Below are the code and all the weights of a small trained network. Each question names an input and a class and asks about switching units off, where a switched-off unit gives its printed mean instead of its output.

import numpy as np


def w(rows, s, z=0):
    codes = np.array(rows[::2]) - 128.0
    scale = np.full(codes.shape[1], s)
    scale[-1] = z or s
    return codes * scale


def f(y):
    return np.maximum(y, 0)


def log_softmax(a):
    a = a - a.max(-1, keepdims=True)
    return a - np.log(np.exp(a).sum(-1, keepdims=True))


def net(x, mask):
    res = np.array(x, float).reshape(1, 8) / 4 @ E
    y = f(res @ A[0][:, :-1].T + A[0][:, -1])
    res = res + np.where(mask, y, B[0][:, -1]) @ B[0][:, :-1]
    return log_softmax(res[-1] @ U[:, :-1].T + U[:, -1])


A, B = {}, {}
E = w([
[152,115,34,193,69,127,127,169,106,131],'x0',
[139,93,45,115,140,104,72,90,72,115],'x1',
[135,137,113,131,146,133,121,224,237,161],'x2',
[147,87,1,162,108,137,83,124,26,85],'x3',
[99,128,102,68,139,249,120,24,90,161],'x4',
[121,153,190,218,83,206,202,183,23,30],'x5',
[135,115,73,119,114,115,108,96,129,161],'x6',
[138,150,99,203,8,138,198,113,125,184],'x7',
],0.0083)
A[0] = w([
[136,131,179,101,162,143,121,184,198,126,53],'n1',
[116,128,144,133,147,126,106,134,112,132,89],'n2',
[119,135,167,117,124,99,158,107,126,120,50],'n3',
[124,132,87,153,130,107,139,172,97,97,26],'n4',
[128,133,91,155,124,112,128,182,84,117,51],'n5',
[131,123,206,123,152,126,134,157,178,119,56],'n6',
[150,136,129,162,127,129,95,141,114,122,86],'n7',
[132,130,87,145,65,122,157,117,216,197,20],'n8',
[123,138,109,136,116,117,143,126,166,137,152],'n9',
[132,120,84,55,185,93,58,79,159,134,50],'n10',
[137,142,137,121,136,100,130,132,160,122,71],'n11',
[131,123,178,119,110,155,164,86,71,101,47],'n12',
[134,136,157,120,156,126,130,167,182,125,66],'n13',
[126,134,250,134,128,80,135,108,131,125,71],'n14',
[118,118,129,131,119,194,127,118,114,115,31],'n15',
[127,110,92,166,106,105,115,168,89,92,34],'n16',
[125,138,110,134,126,121,130,158,104,128,72],'n17',
[131,128,105,102,150,117,113,111,140,125,46],'n18',
[130,133,107,100,167,120,87,104,137,144,1],'n19',
[116,111,113,83,150,118,97,106,151,134,99],'n20',
[111,153,141,111,138,181,137,99,66,144,9],'n21',
[104,109,168,114,134,124,117,180,175,126,28],'n22',
],0.018,0.0059)
B[0] = w([
[120,194,58,153,189,135,152,199,204,106,220],'n1',
[98,159,143,153,50,147,199,111,131,206,143],'n2',
[89,97,180,111,125,79,90,137,74,121,158],'n3',
[124,125,71,167,58,60,177,140,118,135,186],'n4',
[134,79,79,148,109,87,55,163,118,131,194],'n5',
[138,213,100,114,172,96,111,173,117,135,210],'n6',
[125,114,129,166,101,111,165,144,122,154,155],'n7',
[121,152,221,134,32,151,89,51,254,120,209],'n8',
[121,146,158,114,109,137,119,122,172,129,164],'n9',
[128,27,116,40,170,81,175,64,107,141,252],'n10',
[112,143,109,112,148,186,157,140,179,112,160],'n11',
[129,171,137,138,132,193,99,65,29,134,216],'n12',
[154,191,91,118,174,151,121,165,152,157,192],'n13',
[135,167,220,112,112,33,142,149,33,122,217],'n14',
[127,138,83,140,150,201,108,96,146,115,172],'n15',
[143,50,132,191,91,121,137,213,137,118,210],'n16',
[107,113,103,138,124,96,87,135,114,139,153],'n17',
[103,76,143,89,124,149,130,142,90,159,161],'n18',
[118,47,124,94,154,105,123,117,110,113,178],'n19',
[158,58,125,67,149,91,130,120,120,133,193],'n20',
[129,116,129,132,167,237,165,87,127,105,196],'n21',
[115,167,111,121,184,149,124,180,152,133,185],'n22',
],0.016,0.018)
U = w([
[95,122,191,83,45,110,89,104,221,157,145],'0',
[81,160,232,101,112,104,135,125,2,93,4],'1',
[109,55,85,185,21,106,95,180,97,110,224],'2',
[94,190,140,61,182,78,137,211,162,139,104],'3',
[91,43,133,2,160,86,152,93,130,155,88],'4',
[92,113,124,138,103,234,122,75,52,84,185],'5',
],0.0055,0.0027)

Each question gives the input, the list of numbers given to net, and the class t.
The units are the neurons (one row each of A and B). Each row of codes is followed by its name. A weight is (code - 128) times the scale printed after its matrix; where a second scale follows, it is the last column's (A, B and U).
mask holds one flag per neuron, in row order. A switched-off neuron (its flag False) gives its mean, the last column of its row in B, instead of its output. The means were averaged over made-up inputs and are rounded, as every weight is.
A unit's drop is (log p(t) with every unit on - log p(t) with that unit switched off) / (log p(t) with every unit on - log p(t) with every unit switched off).
The circuit of an input: a set's keep is (log p(t) with only the set's units on - log p(t) with every unit switched off) / (log p(t) with every unit on - log p(t) with every unit switched off). Starting from the 12 units with the biggest drops (on a tie, the unit counted first), units are removed one at a time, each time the one whose removal leaves the highest keep (on an exact tie, the one counted first), for as long as the keep stays at least 0.8.
units of the circuit, in order: the units of the circuit, biggest drop first
top k neurons: the k neurons with the biggest drops, biggest first
drop when u is switched off: that unit's drop, to one decimal
input [1,-1,-7,-1,3,7,-4,-8], class 5: units of the circuit, in order -> n21
input [4,5,6,-4,0,5,7,-5], class 2: units of the circuit, in order -> n6, n10
input [2,-7,2,-3,6,-8,-8,-5], class 3: top 2 neurons -> n1, n6
input [5,-6,-6,1,-3,1,-3,-6], class 1: top 2 neurons -> n1, n14
input [2,7,-2,-8,-8,0,3,3], class 0: top 3 neurons -> n8, n1, n12
input [-7,2,-6,5,3,4,4,-8], class 5: top 2 neurons -> n12, n21
input [-1,-6,6,-3,4,-5,2,-7], class 3: top 3 neurons -> n1, n6, n13
input [2,2,4,3,-2,0,3,4], class 2: top 2 neurons -> n16, n5
input [5,1,4,8,-7,-8,-3,6], class 0: top 3 neurons -> n8, n9, n12
input [-4,5,7,8,7,5,-2,2], class 5: top 2 neurons -> n21, n15
input [-4,-4,-3,0,1,-2,4,2], class 1: top 2 neurons -> n10, n1
input [-6,1,8,-2,2,-5,-2,-2], class 3: top 4 neurons -> n1, n6, n13, n22
input [-5,-2,5,4,1,-1,-2,2], class 3: top 2 neurons -> n10, n8
input [2,-3,5,-3,6,3,-2,5], class 0: units of the circuit, in order -> n8
input [1,4,-5,5,0,-2,5,2], class 2: top 2 neurons -> n16, n5
input [2,6,7,-2,-2,1,-6,5], class 0: drop when n8 is switched off -> 0.5
input [-2,-3,0,4,-6,-6,-2,2], class 0: drop when n8 is switched off -> 0.3
input [0,8,5,8,1,6,-7,-6], class 2: drop when n9 is switched off -> 0.0
